Small tables with named rows and columns. After each table, cells are looked up by row and column.

Table kufip
columns: zisapir, bepogi, badilef, mup, mul
mose: [-4.30, 4.60, -8.34, -1.60, 3.57]
lal: [-2.86, 0.04, -2.99, -4.00, -6.84]
fon: [-2.13, -1.44, -0.84, -1.76, -8.78]
litado: [-1.19, -4.92, 4.61, -2.06, 0.81]
sut: [-4.93, -8.12, 5.65, -4.05, -1.85]
deku: [-1.51, -5.60, 3.23, -2.09, 0.22]

deku, mup -> -2.09
litado, zisapir -> -1.19
litado, bepogi -> -4.92
deku, badilef -> 3.23
lal, bepogi -> 0.04
litado, badilef -> 4.61
sut, bepogi -> -8.12
sut, mul -> -1.85
litado, mul -> 0.81
mose, zisapir -> -4.30
mose, mul -> 3.57
mose, badilef -> -8.34
deku, bepogi -> -5.60
fon, mul -> -8.78
lal, mul -> -6.84
lal, badilef -> -2.99
Row with the largest bepogi: mose

Table torapa
|  | gureka | zimome | gizo | gube | kol |
|---|---|---|---|---|---|
| repopiz | 149 | -40 | -581 | 173 | -213 |
| vak | -78 | 727 | -51 | 272 | -435 |
| getiz | -30 | -366 | -275 | 398 | -293 |

What is the gizo of repopiz in torapa? -581
What is the zimome of getiz in torapa? -366
What is the gube of repopiz in torapa? 173
What is the kol of vak in torapa? -435
What is the gizo of vak in torapa? -51
What is the gizo of getiz in torapa? -275
What is the kol of repopiz in torapa? -213
What is the gureka of getiz in torapa? -30
What is the gureka of repopiz in torapa? 149
What is the zimome of repopiz in torapa? -40
What is the gube of getiz in torapa? 398
What is the kol of getiz in torapa? -293
What is the gureka of vak in torapa? -78
What is the gube of vak in torapa? 272
What is the zimome of vak in torapa? 727

zol.tsv
	gakivi	kan	nim
tufiner	77	26	50
vun	21	94	66
toveb	80	20	50
subisi	46	76	69
tunube	73	59	64
gab	34	94	82
lavuso	94	54	74
dizu	68	7	21
poz	37	45	41

gab, gakivi -> 34
lavuso, gakivi -> 94
toveb, nim -> 50
vun, nim -> 66
vun, gakivi -> 21
vun, kan -> 94
tunube, kan -> 59
subisi, nim -> 69
gab, kan -> 94
poz, gakivi -> 37
lavuso, nim -> 74
poz, nim -> 41
tunube, gakivi -> 73
dizu, kan -> 7
tufiner, nim -> 50
gab, nim -> 82
tufiner, gakivi -> 77
subisi, kan -> 76

Table bupo
	kufur	ratukov	fal	kevire	topak	povelas	fav	gef	zep
kefub	138	135	76	127	77	110	199	114	77
kato	146	178	124	187	94	80	72	181	59
fufo	124	150	162	152	120	109	107	136	81
gimadet	94	169	161	152	175	87	98	72	57
guzuguk	54	84	173	96	120	104	100	85	80
sobifer	149	111	62	56	56	118	174	11	73
zad	108	46	113	95	61	170	191	107	88
bur	122	124	147	62	57	183	136	53	154
mot	137	161	160	151	135	103	101	65	73
sepez	62	71	201	121	166	78	95	141	135
meverab	148	70	118	102	124	143	175	120	61
puveduk	146	88	106	95	98	155	167	160	64
ravo	47	114	181	162	139	99	124	110	84
baki	78	170	183	176	161	84	83	103	62

guzuguk, fav => 100
sobifer, gef => 11
sobifer, fal => 62
meverab, kufur => 148
sobifer, fav => 174
kefub, kufur => 138
kefub, kevire => 127
meverab, kevire => 102
meverab, topak => 124
gimadet, topak => 175
puveduk, topak => 98
puveduk, povelas => 155
guzuguk, kevire => 96
meverab, zep => 61

bub:
|  | zivov | bupatu |
|---|---|---|
| mitogu | 0.29 | 0.07 |
| takaz | -0.93 | 0.76 |
| seb | -0.21 | -0.10 |
| lep | -1.00 | 0.55 |
| rilu | 0.00 | 0.14 |
| tepebuf | 0.12 | 0.06 |
| folome | 0.18 | 0.20 |
| bosin | -0.25 | -0.66 |
| vog | -0.33 | -0.74 |

What is the bupatu of vog in bub?
-0.74
What is the zivov of folome in bub?
0.18
What is the bupatu of takaz in bub?
0.76
What is the bupatu of rilu in bub?
0.14
What is the bupatu of bosin in bub?
-0.66
What is the bupatu of seb in bub?
-0.10
What is the zivov of takaz in bub?
-0.93
What is the zivov of tepebuf in bub?
0.12
What is the zivov of bosin in bub?
-0.25
What is the zivov of vog in bub?
-0.33
What is the zivov of seb in bub?
-0.21
What is the bupatu of lep in bub?
0.55
What is the zivov of mitogu in bub?
0.29
What is the bupatu of mitogu in bub?
0.07
What is the zivov of lep in bub?
-1.00
What is the zivov of rilu in bub?
0.00
What is the bupatu of tepebuf in bub?
0.06
What is the bupatu of folome in bub?
0.20

Table zute
cols = zovu, finisik, bemevik, zavi, fopenun, fut, leguko, dafa
nefelof: [135, 115, 124, 133, 111, 112, 127, 128]
sivis: [135, 143, 156, 117, 118, 137, 114, 119]
pel: [116, 140, 123, 98, 136, 136, 101, 114]
ded: [93, 164, 96, 46, 170, 156, 61, 96]
kotirur: [135, 105, 137, 139, 91, 101, 139, 129]
vez: [120, 97, 106, 142, 110, 102, 141, 129]
vef: [119, 133, 146, 124, 123, 136, 125, 118]
goret: [124, 104, 89, 119, 120, 103, 117, 125]
didol: [143, 98, 146, 172, 91, 104, 161, 138]
funuko: [156, 146, 192, 145, 102, 140, 132, 129]

What is the fut of pel in zute?
136
What is the zavi of kotirur in zute?
139
What is the fopenun of kotirur in zute?
91
What is the dafa of funuko in zute?
129
What is the finisik of nefelof in zute?
115
What is the finisik of vef in zute?
133
What is the leguko of vef in zute?
125
What is the fopenun of ded in zute?
170
What is the fopenun of pel in zute?
136
What is the zovu of kotirur in zute?
135
What is the bemevik of kotirur in zute?
137
What is the bemevik of goret in zute?
89
What is the finisik of goret in zute?
104
What is the fut of goret in zute?
103
What is the dafa of didol in zute?
138
What is the fut of ded in zute?
156
What is the zavi of vef in zute?
124
What is the dafa of pel in zute?
114
What is the finisik of vez in zute?
97
What is the fut of funuko in zute?
140

